Below is a small trained network, with its code and all its weights. Each question gives an input and a class and asks what happens when units are switched off, that is, made to give their printed mean instead of their output.

import numpy as np


def w(rows, s, z=0):
    codes = np.array(rows[::2]) - 128.0
    scale = np.full(codes.shape[1], s)
    scale[-1] = z or s
    return codes * scale


def f(y):
    return y / 2 * (1 + np.tanh(0.7978845608 * (y + 0.044715 * y**3)))


def log_softmax(a):
    a = a - a.max(-1, keepdims=True)
    return a - np.log(np.exp(a).sum(-1, keepdims=True))


def net(x, mask):
    res = np.array(x, float).reshape(1, 6) / 4 @ E
    y = f(res @ A[0][:, :-1].T + A[0][:, -1])
    res = res + np.where(mask, y, B[0][:, -1]) @ B[0][:, :-1]
    return log_softmax(res[-1] @ U[:, :-1].T + U[:, -1])


A, B = {}, {}
E = w([
[136,97,157,156,132,80],'x0',
[254,95,72,21,225,150],'x1',
[125,132,128,119,128,122],'x2',
[65,48,224,30,127,182],'x3',
[133,122,130,136,126,127],'x4',
[110,174,226,230,243,134],'x5',
],0.0092)
A[0] = w([
[204,69,107,69,92,101,169],'neuron 1',
[87,41,201,81,60,160,205],'neuron 2',
[76,135,138,110,74,108,187],'neuron 3',
[136,250,113,147,210,151,254],'neuron 4',
[60,135,31,172,36,102,232],'neuron 5',
[73,177,220,171,102,166,137],'neuron 6',
[123,99,175,89,233,197,188],'neuron 7',
],0.012,0.0056)
B[0] = w([
[162,224,57,11,82,132,226],'neuron 1',
[134,113,180,100,129,238,246],'neuron 2',
[72,66,238,161,104,202,191],'neuron 3',
[161,133,147,183,136,66,246],'neuron 4',
[74,28,131,130,2,43,246],'neuron 5',
[39,167,214,210,211,128,241],'neuron 6',
[113,28,129,85,211,56,247],'neuron 7',
],0.0093,0.013)
U = w([
[95,10,138,90,110,40,252],'0',
[218,230,33,126,64,89,90],'1',
[116,97,177,116,70,210,46],'2',
[138,165,109,34,135,184,62],'3',
[104,227,164,195,102,44,144],'4',
[255,147,83,199,188,88,199],'5',
[120,165,193,178,176,189,4],'6',
],0.0092,0.0026)

Each question gives the input, the list of numbers given to net, and the class t.
The units are the neurons (one row each of A and B). Each row of codes is followed by its name. A weight is (code - 128) times the scale printed after its matrix; where a second scale follows, it is the last column's (A, B and U).
mask holds one flag per neuron, in row order. A switched-off neuron (its flag False) gives its mean, the last column of its row in B, instead of its output. The means were averaged over made-up inputs and are rounded, as every weight is.
A unit's drop is (log p(t) with every unit on - log p(t) with that unit switched off) / (log p(t) with every unit on - log p(t) with every unit switched off).
The circuit of an input: a set's keep is (log p(t) with only the set's units on - log p(t) with every unit switched off) / (log p(t) with every unit on - log p(t) with every unit switched off). Starting from all 7 units, units are removed one at a time, each time the one whose removal leaves the highest keep (on an exact tie, the one counted first), for as long as the keep stays at least 0.8.
circuit, biggest first: the units of the circuit, biggest drop first
most important unit: the unit with the biggest drop
k most important neurons: the k neurons with the biggest drops, biggest first
drop when u is switched off: that unit's drop, to one decimal
input [-1,-7,-7,7,2,-1], class 2: circuit, biggest first : [neuron 2]
input [2,1,-3,-6,6,-7], class 1: 2 most important neurons : [neuron 1; neuron 7]
input [8,1,-5,-8,8,4], class 5: circuit, biggest first : [neuron 6; neuron 5]
input [-8,-5,-8,-1,4,1], class 4: 4 most important neurons : [neuron 7; neuron 6; neuron 2; neuron 5]
input [-7,-3,-2,2,-7,-7], class 2: 3 most important neurons : [neuron 7; neuron 2; neuron 3]
input [-4,2,-6,6,5,-1], class 3: 2 most important neurons : [neuron 5; neuron 2]
input [6,-7,-4,1,0,-1], class 2: 4 most important neurons : [neuron 7; neuron 2; neuron 3; neuron 5]
input [0,7,-4,-3,-8,5], class 5: 2 most important neurons : [neuron 5; neuron 4]
input [1,5,-6,-1,6,1], class 5: circuit, biggest first : [neuron 5; neuron 3]
input [4,4,-8,5,-3,0], class 3: circuit, biggest first : [neuron 5; neuron 1]
input [1,-7,4,-5,4,0], class 0: 3 most important neurons : [neuron 5; neuron 1; neuron 3]
input [4,8,3,1,3,-1], class 3: 2 most important neurons : [neuron 1; neuron 5]
input [-1,-8,2,1,-3,3], class 6: circuit, biggest first : [neuron 6; neuron 3]
input [5,3,2,0,0,-7], class 1: circuit, biggest first : [neuron 1]
input [-5,0,-5,4,4,1], class 6: 3 most important neurons : [neuron 5; neuron 1; neuron 2]
input [-7,1,-4,-8,6,-5], class 1: 3 most important neurons : [neuron 7; neuron 1; neuron 3]
input [-6,1,5,6,-7,-4], class 3: 2 most important neurons : [neuron 1; neuron 5]
input [-7,-8,5,3,-2,-8], class 2: 3 most important neurons : [neuron 2; neuron 3; neuron 7]
input [-2,-2,-2,1,6,-6], class 2: 2 most important neurons : [neuron 7; neuron 2]
input [0,-4,3,7,-7,2], class 6: most important unit : neuron 6
input [-5,1,-7,-2,-7,-8], class 1: 3 most important neurons : [neuron 1; neuron 7; neuron 6]
input [4,7,-1,-1,-7,6], class 5: drop when neuron 4 is switched off : 0.4
input [-4,3,2,1,2,-6], class 3: drop when neuron 2 is switched off : 0.0
input [-1,-3,2,4,2,6], class 6: drop when neuron 6 is switched off : 0.1
input [4,4,4,-2,-6,5], class 5: drop when neuron 5 is switched off : 0.7
